Below are the code and all the weights of a small trained network. Each question names an input and a target symbol and asks about switching units off, where a switched-off unit gives its printed mean instead of its output.

import numpy as np


def w(rows, s, z=0):
    codes = np.array(rows[::2]) - 128.0
    scale = np.full(codes.shape[1], s)
    scale[-1] = z or s
    return codes * scale


def f(y):
    return np.maximum(y, 0)


def softmax(a):
    e = np.exp(a - a.max(-1, keepdims=True))
    return e / e.sum(-1, keepdims=True)


def log_softmax(a):
    a = a - a.max(-1, keepdims=True)
    return a - np.log(np.exp(a).sum(-1, keepdims=True))


def net(x, mask):
    ids = ['ΘΦΨαγεπτ'.index(c) for c in x.split()]
    T = len(ids)
    res = E[ids] + P[:T]
    q, k, v = (res @ M[0].T for M in (Q, K, V))
    z = softmax(np.where(np.tri(T) > 0, q @ k.T / 3**0.5, -1e9)) @ v
    res = res + np.where(mask[0], z, O[0][:, -1]) @ O[0][:, :-1]
    y = f(res @ A[0][:, :-1].T + A[0][:, -1])
    res = res + np.where(mask[1:9], y, B[0][:, -1]) @ B[0][:, :-1]
    return log_softmax(res[-1] @ U[:, :-1].T + U[:, -1])


Q, K, V, O, A, B = {}, {}, {}, {}, {}, {}
E = w([
[76,53,144,87,142],'Θ',
[108,181,13,124,201],'Φ',
[91,100,152,72,151],'Ψ',
[58,114,184,91,100],'α',
[76,185,69,134,144],'γ',
[178,21,42,175,247],'ε',
[103,191,75,97,169],'π',
[70,160,181,83,101],'τ',
],0.012)
P = w([
[128,129,122,109,105],'0',
[83,93,81,131,94],'1',
[113,159,148,136,173],'2',
[182,143,117,79,70],'3',
[115,71,102,146,65],'4',
[47,146,100,120,183],'5',
[202,159,152,118,123],'6',
[173,85,105,133,41],'7',
[59,72,138,189,141],'8',
[93,184,150,78,183],'9',
[252,111,140,135,54],'10',
[120,113,146,141,69],'11',
],0.013)
Q[0] = w([
[224,166,122,7,117],'head 0',
[254,169,243,235,179],'head 0',
[132,200,213,100,241],'head 0',
],0.015)
K[0] = w([
[100,152,185,145,235],'head 0',
[7,159,81,2,123],'head 0',
[11,80,91,154,125],'head 0',
],0.017)
V[0] = w([
[84,252,142,180,27],'head 0',
[121,80,49,177,125],'head 0',
[184,148,20,149,215],'head 0',
],0.016)
O[0] = w([
[128,200,68,3,159,12],'head 0',
[139,81,117,98,69,221],'head 0',
[33,43,134,105,113,254],'head 0',
],0.015,0.0047)
A[0] = w([
[147,117,169,117,152,255],'neuron 0',
[95,129,128,148,70,149],'neuron 1',
[135,102,120,121,210,26],'neuron 2',
[133,101,139,177,119,97],'neuron 3',
[90,164,159,177,188,168],'neuron 4',
[215,135,99,133,39,92],'neuron 5',
[31,167,173,138,247,77],'neuron 6',
[124,174,152,140,159,124],'neuron 7',
],0.014,0.0039)
B[0] = w([
[109,123,76,158,117,152],'neuron 0',
[154,125,93,151,175,244],'neuron 1',
[174,116,158,128,86,139],'neuron 2',
[136,170,142,83,109,249],'neuron 3',
[119,100,119,140,74,168],'neuron 4',
[153,50,120,100,172,161],'neuron 5',
[126,112,252,132,115,151],'neuron 6',
[127,172,119,169,137,168],'neuron 7',
],0.025,0.016)
U = w([
[211,62,132,82,88,115],'Θ',
[83,92,105,161,182,164],'Φ',
[84,154,85,187,25,200],'Ψ',
[137,179,54,122,188,145],'α',
[103,192,78,2,93,199],'γ',
[157,110,136,102,123,2],'ε',
[98,101,233,125,160,53],'π',
[138,179,179,124,156,67],'τ',
],0.0045,0.0041)

Each question gives the input, a string of symbols that net reads in full, and the target symbol t.
The units are the heads (3 rows each of Q, K, V and O) and the neurons (one row each of A and B). Each row of codes is followed by its name. A weight is (code - 128) times the scale printed after its matrix; where a second scale follows, it is the last column's (O, A, B and U).
mask holds one flag per unit, heads first, then neurons. A switched-off unit (its flag False) gives its mean, the last column of its rows in O or B, instead of its output. The means were averaged over made-up inputs and are rounded, as every weight is.
A unit's drop is (log p(t) with every unit on - log p(t) with that unit switched off) / (log p(t) with every unit on - log p(t) with every unit switched off).
The circuit of an input: a set's keep is (log p(t) with only the set's units on - log p(t) with every unit switched off) / (log p(t) with every unit on - log p(t) with every unit switched off). Starting from all 9 units, units are removed one at a time, each time the one whose removal leaves the highest keep (on an exact tie, the one counted first), for as long as the keep stays at least 0.8.
units of the circuit, in order: the units of the circuit, biggest drop first
most important unit: the unit with the biggest drop
k most important neurons: the k neurons with the biggest drops, biggest first
input Ψ γ π, target γ: most important unit => head 0
input π α γ ε ε γ α α ε, target Θ: units of the circuit, in order => [neuron 2; neuron 5; head 0]
input γ γ γ γ Ψ Θ, target Ψ: 2 most important neurons => [neuron 1; neuron 5]
input γ π Φ Ψ Ψ Ψ γ, target Ψ: units of the circuit, in order => [head 0; neuron 5; neuron 4]
input Φ α γ π γ τ γ, target τ: units of the circuit, in order => [head 0; neuron 6; neuron 7]
input Ψ γ α Φ Φ α Φ π γ γ Θ Φ, target Θ: units of the circuit, in order => [head 0; neuron 5; neuron 4]
input Φ α γ, target α: 2 most important neurons => [neuron 7; neuron 3]
input γ α Ψ Φ Θ, target Φ: 2 most important neurons => [neuron 3; neuron 1]
input γ Θ Φ γ Θ Ψ, target Θ: units of the circuit, in order => [head 0; neuron 5]
input γ γ γ Ψ Ψ Ψ γ, target Ψ: 2 most important neurons => [neuron 1; neuron 4]
input τ Ψ ε Ψ α τ Ψ α Ψ ε, target Ψ: units of the circuit, in order => [head 0; neuron 1; neuron 4; neuron 0]
input α Φ Ψ Φ π, target Φ: units of the circuit, in order => [neuron 3; head 0]
input γ γ γ Θ γ Ψ π, target Ψ: 2 most important neurons => [neuron 4; neuron 1]
input γ γ α γ γ π τ γ, target τ: units of the circuit, in order => [head 0; neuron 6]
input α π Φ, target π: units of the circuit, in order => [neuron 6]
input Ψ Φ γ, target Φ: 2 most important neurons => [neuron 3; neuron 1]
input α γ τ γ Φ Φ γ π α α, target α: units of the circuit, in order => [head 0; neuron 7]
input Θ Ψ α, target Ψ: 3 most important neurons => [neuron 4; neuron 0; neuron 1]
input γ γ γ γ Φ Ψ γ γ Ψ π Φ α, target Φ: 2 most important neurons => [neuron 1; neuron 3]
input α Ψ Ψ γ γ Φ Θ τ Ψ, target τ: 3 most important neurons => [neuron 6; neuron 7; neuron 1]
input γ γ γ γ γ ε γ τ Φ γ, target Φ: units of the circuit, in order => [head 0; neuron 1]
input α Ψ ε, target Θ: units of the circuit, in order => [neuron 2]
input Ψ π γ τ Θ π, target Θ: units of the circuit, in order => [head 0; neuron 5]
input Ψ γ Θ, target γ: 2 most important neurons => [neuron 1; neuron 5]
input Ψ τ π Ψ α Φ α γ, target α: 2 most important neurons => [neuron 7; neuron 5]
input Θ Ψ Φ Φ τ, target Φ: 2 most important neurons => [neuron 3; neuron 1]
input γ Ψ π π γ γ Ψ γ Θ Ψ α π, target α: 4 most important neurons => [neuron 7; neuron 5; neuron 3; neuron 2]
